Below is a small trained network, with its code and all its weights. Each question gives an input and a target symbol and asks what happens when units are switched off, that is, made to give their printed mean instead of their output.

import numpy as np


def w(rows, s, z=0):
    codes = np.array(rows[::2]) - 128.0
    scale = np.full(codes.shape[1], s)
    scale[-1] = z or s
    return codes * scale


def norm(h):
    return h / np.sqrt((h * h).mean(-1, keepdims=True) + 1e-5)


def f(y):
    return y / 2 * (1 + np.tanh(0.7978845608 * (y + 0.044715 * y**3)))


def softmax(a):
    e = np.exp(a - a.max(-1, keepdims=True))
    return e / e.sum(-1, keepdims=True)


def log_softmax(a):
    a = a - a.max(-1, keepdims=True)
    return a - np.log(np.exp(a).sum(-1, keepdims=True))


def net(x, mask):
    ids = ['αβγδζηθλμξπστφω'.index(c) for c in x.split()]
    T = len(ids)
    res = E[ids] + P[:T]
    u = 0
    for l in range(2):
        q, k, v = (norm(res) @ M[l].T for M in (Q, K, V))
        z = softmax(np.where(np.tri(T) > 0, q @ k.T / 2**0.5, -1e9)) @ v
        res = res + np.where(mask[u], z, O[l][:, -1]) @ O[l][:, :-1]
        u += 1
        y = f(norm(res) @ A[l][:, :-1].T + A[l][:, -1])
        res = res + np.where(mask[u : u + 8], y, B[l][:, -1]) @ B[l][:, :-1]
        u += 8
    return log_softmax(norm(res)[-1] @ U[:, :-1].T + U[:, -1])


Q, K, V, O, A, B = {}, {}, {}, {}, {}, {}
E = w([
[122,113,165,105,141,142,179,143,137,107],'α',
[130,149,146,223,142,118,136,154,180,146],'β',
[101,152,134,142,91,80,97,131,99,107],'γ',
[173,97,121,126,140,88,120,176,80,125],'δ',
[114,92,133,84,119,132,172,104,137,128],'ζ',
[137,85,197,170,162,163,203,73,4,207],'η',
[136,172,128,165,128,134,139,80,141,117],'θ',
[101,120,99,126,225,78,141,154,139,184],'λ',
[101,96,94,154,104,143,138,152,177,137],'μ',
[119,120,94,117,107,144,179,128,168,136],'ξ',
[147,154,101,100,132,156,89,95,112,83],'π',
[136,171,213,131,166,108,150,116,143,107],'σ',
[113,76,129,137,133,126,130,119,161,101],'τ',
[197,149,175,115,130,51,105,78,168,174],'φ',
[140,187,145,101,208,157,75,99,132,183],'ω',
],0.0033)
P = w([
[132,75,120,249,215,77,213,71,80,123],'0',
[135,76,139,188,173,124,190,109,110,113],'1',
[120,80,128,162,153,129,176,125,122,120],'2',
[122,92,134,121,141,139,167,144,127,116],'3',
[122,94,141,107,115,132,148,152,141,123],'4',
[131,92,143,87,112,142,128,165,146,126],'5',
[136,116,143,81,97,152,121,170,151,130],'6',
[153,121,136,58,88,164,119,175,163,144],'7',
[125,141,126,51,91,153,93,176,149,142],'8',
],0.0012)
Q[0] = w([
[131,2,139,161,165,131,214,153,210,137],'L0H1',
[218,190,162,233,197,73,88,113,87,150],'L0H1',
],0.0047)
K[0] = w([
[75,110,128,136,137,2,139,239,87,165],'L0H1',
[88,183,213,243,50,147,110,18,124,63],'L0H1',
],0.0037)
V[0] = w([
[164,74,114,100,63,98,112,178,30,91],'L0H1',
[168,80,102,130,251,83,149,177,119,190],'L0H1',
],0.0024)
O[0] = w([
[252,71,126,71,77,164,97,211,51,91,52],'L0H1',
[61,118,80,74,208,41,90,230,3,189,253],'L0H1',
],0.002,0.00069)
A[0] = w([
[84,179,157,187,74,158,129,44,172,157,111],'L0N1',
[70,203,112,168,108,156,162,12,192,171,36],'L0N2',
[120,89,104,49,147,164,187,209,117,152,115],'L0N3',
[97,195,76,98,82,144,74,170,111,164,49],'L0N4',
[124,91,122,182,182,161,246,132,109,132,1],'L0N5',
[189,131,141,35,144,98,70,60,97,119,83],'L0N6',
[179,125,77,111,142,156,90,25,66,39,46],'L0N7',
[152,170,88,94,164,236,161,34,153,254,121],'L0N8',
],0.0025,0.00085)
B[0] = w([
[174,175,50,83,164,97,152,176,98,92,251],'L0N1',
[193,79,55,98,122,67,150,188,47,75,160],'L0N2',
[164,172,90,136,187,124,103,106,59,88,172],'L0N3',
[146,65,170,99,130,134,113,136,170,93,37],'L0N4',
[155,175,205,120,82,98,104,151,166,89,189],'L0N5',
[120,141,162,173,55,121,187,156,176,192,201],'L0N6',
[71,155,65,124,131,171,206,94,170,233,18],'L0N7',
[88,86,145,169,178,6,177,168,86,94,152],'L0N8',
],0.0022,0.00031)
Q[1] = w([
[80,139,113,73,1,87,12,167,11,33],'L1H1',
[88,63,82,55,141,207,150,131,165,46],'L1H1',
],0.0048)
K[1] = w([
[228,120,158,102,80,163,120,163,167,125],'L1H1',
[129,171,31,97,109,177,207,80,138,253],'L1H1',
],0.0052)
V[1] = w([
[192,84,148,143,136,13,93,238,63,112],'L1H1',
[249,94,116,183,189,202,179,152,200,180],'L1H1',
],0.002)
O[1] = w([
[190,103,88,114,143,201,16,5,173,69,250],'L1H1',
[235,55,176,199,119,134,178,212,244,125,17],'L1H1',
],0.002,0.0014)
A[1] = w([
[49,174,147,189,132,93,175,88,171,141,192],'L1N1',
[149,132,65,203,130,124,126,218,231,150,96],'L1N2',
[165,73,135,117,124,104,90,181,74,93,119],'L1N3',
[126,184,153,90,127,108,133,105,125,95,210],'L1N4',
[73,125,60,120,81,109,115,166,160,151,79],'L1N5',
[119,109,163,128,107,101,174,253,110,183,2],'L1N6',
[146,100,91,138,215,150,85,107,72,179,15],'L1N7',
[93,113,115,48,164,132,185,77,76,181,65],'L1N8',
],0.0038,0.0009)
B[1] = w([
[195,128,131,33,60,233,97,142,149,121,249],'L1N1',
[145,211,181,152,100,89,54,132,95,95,165],'L1N2',
[226,156,134,90,135,168,168,108,133,190,162],'L1N3',
[92,211,119,93,103,90,146,142,126,170,243],'L1N4',
[178,161,177,156,172,140,190,158,126,160,145],'L1N5',
[98,82,138,2,72,77,65,123,106,43,96],'L1N6',
[121,163,116,75,92,158,131,207,162,147,177],'L1N7',
[119,117,136,222,89,97,86,182,172,122,192],'L1N8',
],0.0028,0.0014)
U = w([
[253,106,75,37,147,217,102,161,61,158,97],'α',
[201,176,180,241,136,145,66,181,153,63,137],'β',
[55,186,58,123,68,144,71,59,53,157,202],'γ',
[106,37,118,133,156,208,91,46,229,68,169],'δ',
[115,118,126,131,134,132,131,130,119,128,15],'ζ',
[112,78,203,185,143,141,173,126,27,190,155],'η',
[165,149,23,150,172,76,224,122,112,57,147],'θ',
[122,122,126,132,137,125,124,133,123,133,4],'λ',
[136,121,140,125,105,129,128,135,125,128,38],'μ',
[33,83,125,226,71,59,141,157,190,115,114],'ξ',
[131,165,91,169,49,219,211,175,201,176,142],'π',
[111,207,233,77,214,171,203,85,112,80,104],'σ',
[118,65,177,37,85,48,113,195,104,45,179],'τ',
[194,111,153,140,126,47,133,59,184,221,123],'φ',
[51,135,75,110,223,108,74,230,155,186,161],'ω',
],0.006,0.0027)

Each question gives the input, a string of symbols that net reads in full, and the target symbol t.
The units are the heads (2 rows each of Q, K, V and O) and the neurons (one row each of A and B). Each row of codes is followed by its name. A weight is (code - 128) times the scale printed after its matrix; where a second scale follows, it is the last column's (O, A, B and U).
mask holds one flag per unit, layer by layer, with each layer's heads first. A switched-off unit (its flag False) gives its mean, the last column of its rows in O or B, instead of its output. The means were averaged over made-up inputs and are rounded, as every weight is.
A unit's drop is (log p(t) with every unit on - log p(t) with that unit switched off) / (log p(t) with every unit on - log p(t) with every unit switched off).
The circuit of an input: a set's keep is (log p(t) with only the set's units on - log p(t) with every unit switched off) / (log p(t) with every unit on - log p(t) with every unit switched off). Starting from the 12 units with the biggest drops (on a tie, the unit counted first), units are removed one at a time, each time the one whose removal leaves the highest keep (on an exact tie, the one counted first), for as long as the keep stays at least 0.8.
circuit, biggest first: the units of the circuit, biggest drop first
unit that matters most: the unit with the biggest drop
k most important neurons: the k neurons with the biggest drops, biggest first
top k neurons in layer l: the k neurons of layer l with the biggest drops, biggest first
drop of u: that unit's drop, to one decimal
input γ γ τ γ, target τ: 3 most important neurons -> (L1N6 L0N5 L0N7)
input β θ π φ τ σ ξ, target τ: circuit, biggest first -> (L1H1 L1N6)
input ω φ β ξ μ, target β: circuit, biggest first -> (L1N2 L1N5)
input σ ξ τ τ γ π φ φ μ, target τ: circuit, biggest first -> (L1H1 L0N7 L1N6)
input γ γ δ σ α, target α: unit that matters most -> L0H1
input γ τ γ, target τ: top 3 neurons in layer 0 -> (L0N5 L0N8 L0N2)
input γ π τ β γ β γ, target β: circuit, biggest first -> (L1H1 L0H1 L0N7)
input γ γ ξ δ φ γ σ ξ, target α: circuit, biggest first -> (L0H1 L0N3)
input β τ γ φ γ β λ μ γ, target β: circuit, biggest first -> (L1H1 L0H1 L1N5)
input γ φ θ γ ω, target ω: circuit, biggest first -> (L0N8 L1N7 L1N8)
input ω σ π ζ, target τ: 2 most important neurons -> (L0N7 L1N6)
input ζ σ γ φ γ, target φ: 2 most important neurons -> (L1N3 L0N5)
input δ τ τ φ μ τ ζ, target α: 2 most important neurons -> (L0N3 L1N3)
input η γ α λ α, target ω: 2 most important neurons -> (L0N3 L1N8)
input μ σ γ λ δ τ τ, target α: top 2 neurons in layer 1 -> (L1N3 L1N7)
input τ γ τ θ γ θ γ, target θ: top 2 neurons in layer 0 -> (L0N2 L0N1)
input α π τ γ γ θ, target θ: top neuron in layer 0 -> (L0N2)
input α γ φ α ξ, target θ: drop of L1N1 -> 0.2
input γ σ σ π τ, target τ: drop of L0N7 -> 1.4
input σ λ τ, target ω: drop of L0H1 -> 1.3
input γ τ σ δ τ γ ξ, target α: drop of L0H1 -> 1.3
input μ π φ η η ξ, target τ: unit that matters most -> L1H1
